Below is a small trained network, with its code and all its weights. Each question gives an input and a class and asks what happens when units are switched off, that is, made to give their printed mean instead of their output.

import numpy as np


def w(rows, s, z=0):
    codes = np.array(rows[::2]) - 128.0
    scale = np.full(codes.shape[1], s)
    scale[-1] = z or s
    return codes * scale


def f(y):
    return y / 2 * (1 + np.tanh(0.7978845608 * (y + 0.044715 * y**3)))


def log_softmax(a):
    a = a - a.max(-1, keepdims=True)
    return a - np.log(np.exp(a).sum(-1, keepdims=True))


def net(x, mask):
    res = np.array(x, float).reshape(1, 8) / 4 @ E
    y = f(res @ A[0][:, :-1].T + A[0][:, -1])
    res = res + np.where(mask, y, B[0][:, -1]) @ B[0][:, :-1]
    return log_softmax(res[-1] @ U[:, :-1].T + U[:, -1])


A, B = {}, {}
E = w([
[194,144,100,95,101,65,68,180,137,162,166,110],'x0',
[67,104,158,158,97,162,128,186,178,37,175,139],'x1',
[153,108,110,29,94,183,147,139,107,83,83,99],'x2',
[174,101,117,169,99,166,191,117,133,123,115,117],'x3',
[189,179,164,2,185,199,154,24,171,200,122,114],'x4',
[151,152,226,152,192,152,150,196,128,86,12,98],'x5',
[119,127,127,141,98,108,249,93,17,193,126,136],'x6',
[146,140,212,143,73,116,172,140,122,190,148,145],'x7',
],0.0076)
A[0] = w([
[182,179,242,102,178,191,153,134,197,143,63,159,209],'neuron 0',
[183,106,137,112,145,153,123,110,56,177,76,136,162],'neuron 1',
[175,91,108,125,120,97,211,105,154,75,187,179,103],'neuron 2',
[89,84,120,145,106,195,135,138,135,92,217,167,253],'neuron 3',
[129,129,46,95,102,30,66,131,139,118,220,141,181],'neuron 4',
[125,177,120,175,124,67,238,144,2,176,107,200,220],'neuron 5',
[131,116,168,141,33,102,184,62,51,148,122,137,244],'neuron 6',
],0.0068,0.0042)
B[0] = w([
[90,196,132,5,238,126,85,119,111,130,31,57,254],'neuron 0',
[87,146,110,125,54,166,246,120,124,70,166,172,184],'neuron 1',
[149,117,159,125,84,148,195,49,151,209,173,168,148],'neuron 2',
[67,118,143,127,192,174,199,169,159,94,159,203,212],'neuron 3',
[108,222,159,126,92,75,66,110,127,202,133,140,230],'neuron 4',
[76,105,172,156,136,118,154,133,195,130,129,193,246],'neuron 5',
[53,206,254,132,137,164,141,192,169,148,186,142,220],'neuron 6',
],0.0097,0.0096)
U = w([
[75,112,181,141,98,132,160,153,169,132,194,229,170],'0',
[115,46,127,207,167,131,146,190,136,23,131,156,163],'1',
[177,2,150,164,98,126,152,65,74,113,190,54,1],'2',
[162,131,72,45,144,186,159,44,91,101,82,72,107],'3',
[102,127,154,111,162,79,69,149,125,150,78,128,172],'4',
[190,87,85,158,104,155,148,137,149,197,177,149,45],'5',
[196,130,112,159,89,82,86,84,182,164,188,127,81],'6',
],0.0085,0.0061)

Each question gives the input, the list of numbers given to net, and the class t.
The units are the neurons (one row each of A and B). Each row of codes is followed by its name. A weight is (code - 128) times the scale printed after its matrix; where a second scale follows, it is the last column's (A, B and U).
mask holds one flag per neuron, in row order. A switched-off neuron (its flag False) gives its mean, the last column of its row in B, instead of its output. The means were averaged over made-up inputs and are rounded, as every weight is.
A unit's drop is (log p(t) with every unit on - log p(t) with that unit switched off) / (log p(t) with every unit on - log p(t) with every unit switched off).
The circuit of an input: a set's keep is (log p(t) with only the set's units on - log p(t) with every unit switched off) / (log p(t) with every unit on - log p(t) with every unit switched off). Starting from all 7 units, units are removed one at a time, each time the one whose removal leaves the highest keep (on an exact tie, the one counted first), for as long as the keep stays at least 0.8.
units of the circuit, in order: the units of the circuit, biggest drop first
unit that matters most: the unit with the biggest drop
top k neurons: the k neurons with the biggest drops, biggest first
drop of u: that unit's drop, to one decimal
input [8,-3,1,1,-7,8,7,-8], class 1: units of the circuit, in order -> neuron 4; neuron 0
input [-6,-6,4,-2,-5,-1,-5,-6], class 1: top 3 neurons -> neuron 0; neuron 4; neuron 2
input [-8,2,-7,8,-6,3,-3,2], class 1: units of the circuit, in order -> neuron 4
input [-4,1,-3,5,-1,-2,-7,8], class 1: top 4 neurons -> neuron 4; neuron 6; neuron 5; neuron 1
input [8,-1,7,-1,-1,-8,-7,2], class 6: units of the circuit, in order -> neuron 0; neuron 4; neuron 6
input [7,0,3,1,-3,-2,-7,7], class 6: units of the circuit, in order -> neuron 0; neuron 6; neuron 5; neuron 4
input [-8,2,-1,-6,-6,-3,-2,-5], class 1: top 4 neurons -> neuron 6; neuron 5; neuron 2; neuron 1
input [2,0,5,3,1,1,2,0], class 3: units of the circuit, in order -> neuron 5; neuron 4
input [-7,5,3,-8,3,-2,-5,3], class 4: units of the circuit, in order -> neuron 1; neuron 0
input [1,1,0,-1,1,7,6,-7], class 3: units of the circuit, in order -> neuron 6; neuron 4
input [-7,-5,-1,1,3,0,-4,8], class 3: units of the circuit, in order -> neuron 0; neuron 4
input [8,-2,3,-7,7,-8,-8,-2], class 6: units of the circuit, in order -> neuron 0; neuron 4
input [5,-7,4,7,-5,8,1,1], class 0: top 3 neurons -> neuron 1; neuron 5; neuron 6
input [-7,-5,8,8,8,-3,8,4], class 0: unit that matters most -> neuron 6
input [0,-1,1,4,6,-8,-4,-6], class 6: units of the circuit, in order -> neuron 0; neuron 4; neuron 6
input [-3,7,-3,1,2,-1,0,1], class 1: units of the circuit, in order -> neuron 4; neuron 6
input [-1,-6,0,3,-7,2,2,-8], class 1: units of the circuit, in order -> neuron 0; neuron 4
input [7,-6,5,-3,7,-1,6,5], class 0: top 2 neurons -> neuron 6; neuron 1
input [-8,-8,-7,6,8,0,5,-4], class 0: top 3 neurons -> neuron 5; neuron 6; neuron 1
input [8,0,-3,-2,-8,-6,1,-1], class 6: units of the circuit, in order -> neuron 4
input [-6,7,-8,1,4,5,-6,-5], class 4: top 2 neurons -> neuron 0; neuron 1
input [-7,-6,8,-3,1,-5,-7,4], class 3: drop of neuron 5 -> 0.1
input [-1,4,-2,0,6,0,-8,3], class 3: drop of neuron 6 -> 0.2
input [6,-7,8,6,0,8,-1,3], class 3: drop of neuron 1 -> 0.1
input [5,-8,-5,-3,-4,-3,-8,4], class 6: drop of neuron 0 -> 0.6
